Below are the code and all the weights of a small trained network. Each question names an input and a target symbol and asks about switching units off, where a switched-off unit gives its printed mean instead of its output.

import numpy as np


def w(rows, s, z=0):
    codes = np.array(rows[::2]) - 128.0
    scale = np.full(codes.shape[1], s)
    scale[-1] = z or s
    return codes * scale


def f(y):
    return np.maximum(y, 0)


def softmax(a):
    e = np.exp(a - a.max(-1, keepdims=True))
    return e / e.sum(-1, keepdims=True)


def log_softmax(a):
    a = a - a.max(-1, keepdims=True)
    return a - np.log(np.exp(a).sum(-1, keepdims=True))


def net(x, mask):
    ids = ['βδζηθστφψ'.index(c) for c in x.split()]
    T = len(ids)
    res = E[ids] + P[:T]
    q, k, v = (res @ M[0].T for M in (Q, K, V))
    z = softmax(np.where(np.tri(T) > 0, q @ k.T / 4**0.5, -1e9)) @ v
    res = res + np.where(mask[0], z, O[0][:, -1]) @ O[0][:, :-1]
    y = f(res @ A[0][:, :-1].T + A[0][:, -1])
    res = res + np.where(mask[1:17], y, B[0][:, -1]) @ B[0][:, :-1]
    return log_softmax(res[-1] @ U[:, :-1].T + U[:, -1])


Q, K, V, O, A, B = {}, {}, {}, {}, {}, {}
E = w([
[40,180,194,151,7],'β',
[63,138,55,104,102],'δ',
[204,108,166,244,110],'ζ',
[185,135,242,133,229],'η',
[226,79,154,91,37],'θ',
[103,54,182,71,68],'σ',
[108,190,190,181,68],'τ',
[163,96,106,236,53],'φ',
[81,199,168,215,130],'ψ',
],0.015)
P = w([
[43,125,235,253,80],'0',
[81,118,240,236,107],'1',
[93,110,242,203,95],'2',
[127,106,234,181,102],'3',
[154,106,233,151,96],'4',
[156,111,194,137,100],'5',
[153,93,178,122,113],'6',
[179,92,186,85,91],'7',
[187,102,187,71,96],'8',
],0.0049)
Q[0] = w([
[107,94,166,94,143],'h1',
[102,158,117,145,118],'h1',
[146,131,203,187,58],'h1',
[134,102,1,140,213],'h1',
],0.019)
K[0] = w([
[95,159,129,137,113],'h1',
[140,134,184,105,103],'h1',
[153,71,69,41,198],'h1',
[122,77,175,252,99],'h1',
],0.016)
V[0] = w([
[141,254,104,121,107],'h1',
[45,96,163,78,196],'h1',
[107,97,54,200,169],'h1',
[117,55,67,115,64],'h1',
],0.016)
O[0] = w([
[97,249,110,132,141,2],'h1',
[25,67,104,80,249,140],'h1',
[195,147,32,92,151,24],'h1',
[86,85,63,204,53,62],'h1',
],0.011,0.0077)
A[0] = w([
[90,211,238,98,111,125],'n1',
[70,19,35,215,140,40],'n2',
[129,153,105,41,137,92],'n3',
[99,52,109,81,30,89],'n4',
[22,146,87,122,34,144],'n5',
[70,48,183,161,148,109],'n6',
[163,239,48,174,96,108],'n7',
[81,93,31,211,77,87],'n8',
[235,154,81,120,71,175],'n9',
[152,218,83,131,191,57],'n10',
[96,254,117,99,88,75],'n11',
[141,184,112,138,168,41],'n12',
[49,177,155,105,124,8],'n13',
[222,97,123,191,249,84],'n14',
[154,77,98,98,222,2],'n15',
[113,49,124,176,85,60],'n16',
],0.0077,0.0051)
B[0] = w([
[136,64,47,165,131,201],'n1',
[52,154,116,115,9,191],'n2',
[113,115,170,133,97,134],'n3',
[143,184,103,200,179,186],'n4',
[122,75,174,98,82,161],'n5',
[194,169,101,39,100,249],'n6',
[115,133,158,160,237,161],'n7',
[129,125,122,148,254,172],'n8',
[67,100,178,100,117,186],'n9',
[149,192,158,51,185,131],'n10',
[105,146,16,156,105,140],'n11',
[156,147,117,105,132,130],'n12',
[145,121,123,89,50,139],'n13',
[60,71,107,105,93,186],'n14',
[149,159,113,193,85,156],'n15',
[175,187,155,85,169,200],'n16',
],0.016,0.019)
U = w([
[113,93,116,169,15,30],'β',
[11,135,103,131,134,166],'δ',
[64,83,190,134,81,166],'ζ',
[170,30,96,75,154,192],'η',
[255,122,140,215,96,133],'θ',
[106,164,127,90,70,120],'σ',
[164,131,66,210,91,107],'τ',
[130,123,144,85,215,2],'φ',
[152,150,53,123,194,95],'ψ',
],0.0049,0.0067)

Each question gives the input, a string of symbols that net reads in full, and the target symbol t.
The units are the heads (4 rows each of Q, K, V and O) and the neurons (one row each of A and B). Each row of codes is followed by its name. A weight is (code - 128) times the scale printed after its matrix; where a second scale follows, it is the last column's (O, A, B and U).
mask holds one flag per unit, heads first, then neurons. A switched-off unit (its flag False) gives its mean, the last column of its rows in O or B, instead of its output. The means were averaged over made-up inputs and are rounded, as every weight is.
A unit's drop is (log p(t) with every unit on - log p(t) with that unit switched off) / (log p(t) with every unit on - log p(t) with every unit switched off).
The circuit of an input: a set's keep is (log p(t) with only the set's units on - log p(t) with every unit switched off) / (log p(t) with every unit on - log p(t) with every unit switched off). Starting from the 12 units with the biggest drops (on a tie, the unit counted first), units are removed one at a time, each time the one whose removal leaves the highest keep (on an exact tie, the one counted first), for as long as the keep stays at least 0.8.
units of the circuit, in order: the units of the circuit, biggest drop first
unit that matters most: the unit with the biggest drop
top k neurons: the k neurons with the biggest drops, biggest first
drop when u is switched off: that unit's drop, to one decimal
input σ σ δ, target σ: units of the circuit, in order -> (n2 h1 n6 n16)
input ψ β δ σ ζ, target δ: units of the circuit, in order -> (h1 n2 n8)
input ψ ψ η ζ θ η φ β, target η: unit that matters most -> n1
input ζ ζ θ ζ σ ζ δ δ φ, target δ: top 3 neurons -> (n2 n8 n6)
input ψ ζ σ η η β ψ, target η: units of the circuit, in order -> (h1 n1 n4)
input φ ζ η δ, target ζ: units of the circuit, in order -> (n9 n6 h1)
input ζ ζ τ β, target β: top 2 neurons -> (n5 n13)
input φ σ ζ η ζ φ, target η: top 2 neurons -> (n2 n4)
input ψ η ζ θ ζ, target θ: units of the circuit, in order -> (h1 n2)
input φ β τ ψ, target ψ: units of the circuit, in order -> (h1 n2 n11)
input ψ θ τ ζ φ, target θ: units of the circuit, in order -> (h1 n16)
input η ζ ψ, target η: top 3 neurons -> (n1 n2 n4)
input η τ σ ζ θ ψ ζ β ζ, target θ: units of the circuit, in order -> (h1 n16)
input ψ δ τ ψ, target δ: top 2 neurons -> (n6 n16)
input ζ ζ ψ ζ ζ, target ζ: unit that matters most -> n9
input ζ η φ θ φ ζ η δ, target ζ: units of the circuit, in order -> (n9 h1 n6)
input ψ η ζ β, target η: units of the circuit, in order -> (h1 n1)
input σ ζ τ δ θ η δ ζ, target δ: top 3 neurons -> (n6 n2 n8)
input δ ψ η ζ δ φ, target δ: top 3 neurons -> (n6 n2 n8)
input ζ σ ζ θ η η θ ψ, target θ: unit that matters most -> h1
input ζ τ τ φ, target φ: top 4 neurons -> (n9 n7 n8 n2)
input σ δ δ δ ψ ψ, target δ: drop when n6 is switched off -> 0.6
input σ σ φ, target σ: drop when h1 is switched off -> 0.8
input ζ ψ ζ, target ζ: drop when n4 is switched off -> 0.1
input ζ ζ σ τ, target σ: drop when n8 is switched off -> 0.0
